Below are the code and all the weights of a small trained network. Each question names an input and a class and asks about switching units off, where a switched-off unit gives its printed mean instead of its output.

import numpy as np


def w(rows, s, z=0):
    codes = np.array(rows[::2]) - 128.0
    scale = np.full(codes.shape[1], s)
    scale[-1] = z or s
    return codes * scale


def f(y):
    return y / 2 * (1 + np.tanh(0.7978845608 * (y + 0.044715 * y**3)))


def log_softmax(a):
    a = a - a.max(-1, keepdims=True)
    return a - np.log(np.exp(a).sum(-1, keepdims=True))


def net(x, mask):
    res = np.array(x, float).reshape(1, 4) / 4 @ E
    y = f(res @ A[0][:, :-1].T + A[0][:, -1])
    res = res + np.where(mask, y, B[0][:, -1]) @ B[0][:, :-1]
    return log_softmax(res[-1] @ U[:, :-1].T + U[:, -1])


A, B = {}, {}
E = w([
[110,148,144,132,131,134,122,168],'x0',
[141,104,153,129,49,61,211,186],'x1',
[149,171,158,7,149,179,146,86],'x2',
[183,17,127,105,222,109,107,177],'x3',
],0.014)
A[0] = w([
[80,209,92,155,57,27,164,85,235],'n0',
[141,163,126,57,157,126,64,77,172],'n1',
[136,229,127,90,134,98,151,73,155],'n2',
[96,199,135,160,110,197,91,116,251],'n3',
[151,128,176,59,212,206,30,110,107],'n4',
[92,156,38,210,175,107,2,109,199],'n5',
[148,102,180,18,59,115,202,173,116],'n6',
],0.0084,0.0026)
B[0] = w([
[182,160,146,205,42,190,150,159,232],'n0',
[147,199,112,146,102,240,65,145,180],'n1',
[35,119,157,75,84,164,115,96,178],'n2',
[79,170,172,126,131,153,134,95,205],'n3',
[168,184,90,120,121,181,106,154,224],'n4',
[128,177,146,118,249,115,160,42,251],'n5',
[161,109,130,136,233,116,235,103,205],'n6',
],0.012,0.014)
U = w([
[60,178,182,175,130,132,193,39,211],'0',
[204,195,79,202,56,180,104,215,120],'1',
[136,124,112,85,241,90,120,134,161],'2',
[120,2,164,220,129,48,108,191,100],'3',
[23,170,160,81,65,152,57,104,1],'4',
],0.0092,0.0021)

Each question gives the input, the list of numbers given to net, and the class t.
The units are the neurons (one row each of A and B). Each row of codes is followed by its name. A weight is (code - 128) times the scale printed after its matrix; where a second scale follows, it is the last column's (A, B and U).
mask holds one flag per neuron, in row order. A switched-off neuron (its flag False) gives its mean, the last column of its row in B, instead of its output. The means were averaged over made-up inputs and are rounded, as every weight is.
A unit's drop is (log p(t) with every unit on - log p(t) with that unit switched off) / (log p(t) with every unit on - log p(t) with every unit switched off).
The circuit of an input: a set's keep is (log p(t) with only the set's units on - log p(t) with every unit switched off) / (log p(t) with every unit on - log p(t) with every unit switched off). Starting from all 7 units, units are removed one at a time, each time the one whose removal leaves the highest keep (on an exact tie, the one counted first), for as long as the keep stays at least 0.8.
circuit, biggest first: the units of the circuit, biggest drop first
top k neurons: the k neurons with the biggest drops, biggest first
drop when u is switched off: that unit's drop, to one decimal
input [0,-7,1,-5], class 4: top neuron	n6
input [4,-2,5,0], class 4: top 2 neurons	n0, n2
input [4,-1,1,0], class 4: circuit, biggest first	n0, n6
input [3,-1,2,-4], class 4: top 3 neurons	n5, n6, n2
input [-6,0,3,-7], class 4: circuit, biggest first	n2, n5
input [8,-1,1,8], class 1: top 2 neurons	n5, n4
input [-2,-8,4,5], class 1: top 2 neurons	n4, n1
input [-8,7,1,1], class 2: circuit, biggest first	n6, n3
input [7,7,0,4], class 3: circuit, biggest first	n5, n4
input [3,2,8,2], class 2: top 2 neurons	n6, n0
input [-8,4,2,3], class 2: top 2 neurons	n0, n6
input [2,0,7,3], class 1: top 2 neurons	n5, n1
input [4,7,-3,-2], class 1: top 2 neurons	n0, n5
input [-4,1,-2,-5], class 1: circuit, biggest first	n0
input [4,-7,-3,2], class 2: top 2 neurons	n5, n0
input [3,-5,2,-8], class 4: top 3 neurons	n2, n6, n1
input [-6,-6,7,3], class 1: drop when n4 is switched off	0.4
input [-3,0,2,3], class 1: drop when n5 is switched off	1.6
input [-5,-5,1,-7], class 4: drop when n6 is switched off	0.5
input [-7,2,-3,7], class 3: drop when n5 is switched off	0.3
input [5,3,-1,4], class 3: top neuron	n5
input [2,4,1,4], class 2: top 2 neurons	n0, n6
